Below is a small trained network, with its code and all its weights. Each question gives an input and a target symbol and asks what happens when units are switched off, that is, made to give their printed mean instead of their output.

import numpy as np


def w(rows, s, z=0):
    codes = np.array(rows[::2]) - 128.0
    scale = np.full(codes.shape[1], s)
    scale[-1] = z or s
    return codes * scale


def norm(h):
    return h / np.sqrt((h * h).mean(-1, keepdims=True) + 1e-5)


def f(y):
    return np.maximum(y, 0)


def softmax(a):
    e = np.exp(a - a.max(-1, keepdims=True))
    return e / e.sum(-1, keepdims=True)


def log_softmax(a):
    a = a - a.max(-1, keepdims=True)
    return a - np.log(np.exp(a).sum(-1, keepdims=True))


def net(x, mask):
    ids = ['γεζημφ'.index(c) for c in x.split()]
    T = len(ids)
    res = E[ids] + P[:T]
    r = norm(res)
    for j in range(3):
        rows = slice(2 * j, 2 * j + 2)
        q, k, v = (r @ M[0][rows].T for M in (Q, K, V))
        z = softmax(np.where(np.tri(T) > 0, q @ k.T / 2**0.5, -1e9)) @ v
        o = O[0][rows]
        res = res + np.where(mask[j], z, o[:, -1]) @ o[:, :-1]
    y = f(norm(res) @ A[0][:, :-1].T + A[0][:, -1])
    res = res + np.where(mask[3:11], y, B[0][:, -1]) @ B[0][:, :-1]
    return log_softmax(norm(res)[-1] @ U[:, :-1].T + U[:, -1])


Q, K, V, O, A, B = {}, {}, {}, {}, {}, {}
E = w([
[108,138,105,135],'γ',
[125,143,125,126],'ε',
[120,142,125,148],'ζ',
[103,147,131,120],'η',
[105,1,162,127],'μ',
[111,147,143,137],'φ',
],0.0088)
P = w([
[187,70,138,112],'0',
[122,253,131,130],'1',
[102,200,152,133],'2',
[80,174,160,137],'3',
[62,175,146,147],'4',
[48,175,153,157],'5',
[39,178,158,158],'6',
[30,165,155,163],'7',
[20,178,149,172],'8',
[12,174,155,172],'9',
],0.0023)
Q[0] = w([
[246,66,62,128],'H0',
[141,112,108,128],'H0',
[254,84,129,107],'H1',
[129,106,145,123],'H1',
[80,136,132,144],'H2',
[108,112,160,168],'H2',
],0.0096)
K[0] = w([
[113,253,109,140],'H0',
[122,154,116,134],'H0',
[96,222,104,149],'H1',
[150,143,117,153],'H1',
[168,101,134,110],'H2',
[124,99,170,124],'H2',
],0.011)
V[0] = w([
[63,115,166,220],'H0',
[59,152,151,37],'H0',
[112,144,41,91],'H1',
[236,120,251,75],'H1',
[233,136,129,79],'H2',
[141,254,87,135],'H2',
],0.0045)
O[0] = w([
[226,141,79,87,170],'H0',
[123,186,205,50,88],'H0',
[43,175,142,156,53],'H1',
[182,3,207,104,222],'H1',
[58,56,149,156,45],'H2',
[198,39,180,96,253],'H2',
],0.0045,0.0021)
A[0] = w([
[158,75,1,159,53],'N0',
[115,35,149,126,95],'N1',
[125,129,127,125,87],'N2',
[116,174,202,184,4],'N3',
[187,142,181,171,155],'N4',
[102,131,75,131,98],'N5',
[42,161,85,205,227],'N6',
[138,199,84,145,213],'N7',
],0.0048,0.0012)
B[0] = w([
[135,245,250,253,205],'N0',
[82,141,63,104,246],'N1',
[131,128,131,127,128],'N2',
[85,142,43,145,159],'N3',
[116,96,57,100,209],'N4',
[179,124,126,155,159],'N5',
[194,22,94,56,210],'N6',
[96,48,154,159,254],'N7',
],0.0042,0.0023)
U = w([
[48,214,6,140,156],'γ',
[47,15,200,140,143],'ε',
[171,185,170,248,164],'ζ',
[87,230,197,37,145],'η',
[145,70,49,151,2],'μ',
[253,102,111,22,138],'φ',
],0.0072,0.0036)

Each question gives the input, a string of symbols that net reads in full, and the target symbol t.
The units are the heads (2 rows each of Q, K, V and O) and the neurons (one row each of A and B). Each row of codes is followed by its name. A weight is (code - 128) times the scale printed after its matrix; where a second scale follows, it is the last column's (O, A, B and U).
mask holds one flag per unit, heads first, then neurons. A switched-off unit (its flag False) gives its mean, the last column of its rows in O or B, instead of its output. The means were averaged over made-up inputs and are rounded, as every weight is.
A unit's drop is (log p(t) with every unit on - log p(t) with that unit switched off) / (log p(t) with every unit on - log p(t) with every unit switched off).
The circuit of an input: a set's keep is (log p(t) with only the set's units on - log p(t) with every unit switched off) / (log p(t) with every unit on - log p(t) with every unit switched off). Starting from all 11 units, units are removed one at a time, each time the one whose removal leaves the highest keep (on an exact tie, the one counted first), for as long as the keep stays at least 0.8.
units of the circuit, in order: the units of the circuit, biggest drop first
unit that matters most: the unit with the biggest drop
k most important neurons: the k neurons with the biggest drops, biggest first
which heads matter: for each layer, one digit per head in row order, 1 if its drop is at least 0.15 and else 0, layers parted by /
drop of u: that unit's drop, to one decimal
input ε μ ε ε ε η ε, target φ: 3 most important neurons : N7, N1, N0
input φ φ ε η ε μ μ ζ, target μ: unit that matters most : N7
input μ η γ φ ζ μ γ γ ε, target μ: 4 most important neurons : N0, N7, N1, N6
input μ η ε ε ε ζ γ ε γ, target ζ: units of the circuit, in order : N0, H1
input ε ε ζ ε ε μ ε ε, target φ: which heads matter : 100
input ε γ φ φ γ φ ε ε γ, target ε: which heads matter : 110
input ζ η ζ ε φ γ γ μ ε η, target η: 2 most important neurons : N6, N1
input η μ η ε γ γ, target ζ: 2 most important neurons : N0, N7
input ζ ε φ ε φ, target ζ: drop of H0 : 2.9
input γ γ η, target γ: drop of H1 : 1.1
input η γ γ ε φ, target η: drop of H0 : 1.5
input φ γ ε μ μ η, target φ: 2 most important neurons : N6, N0
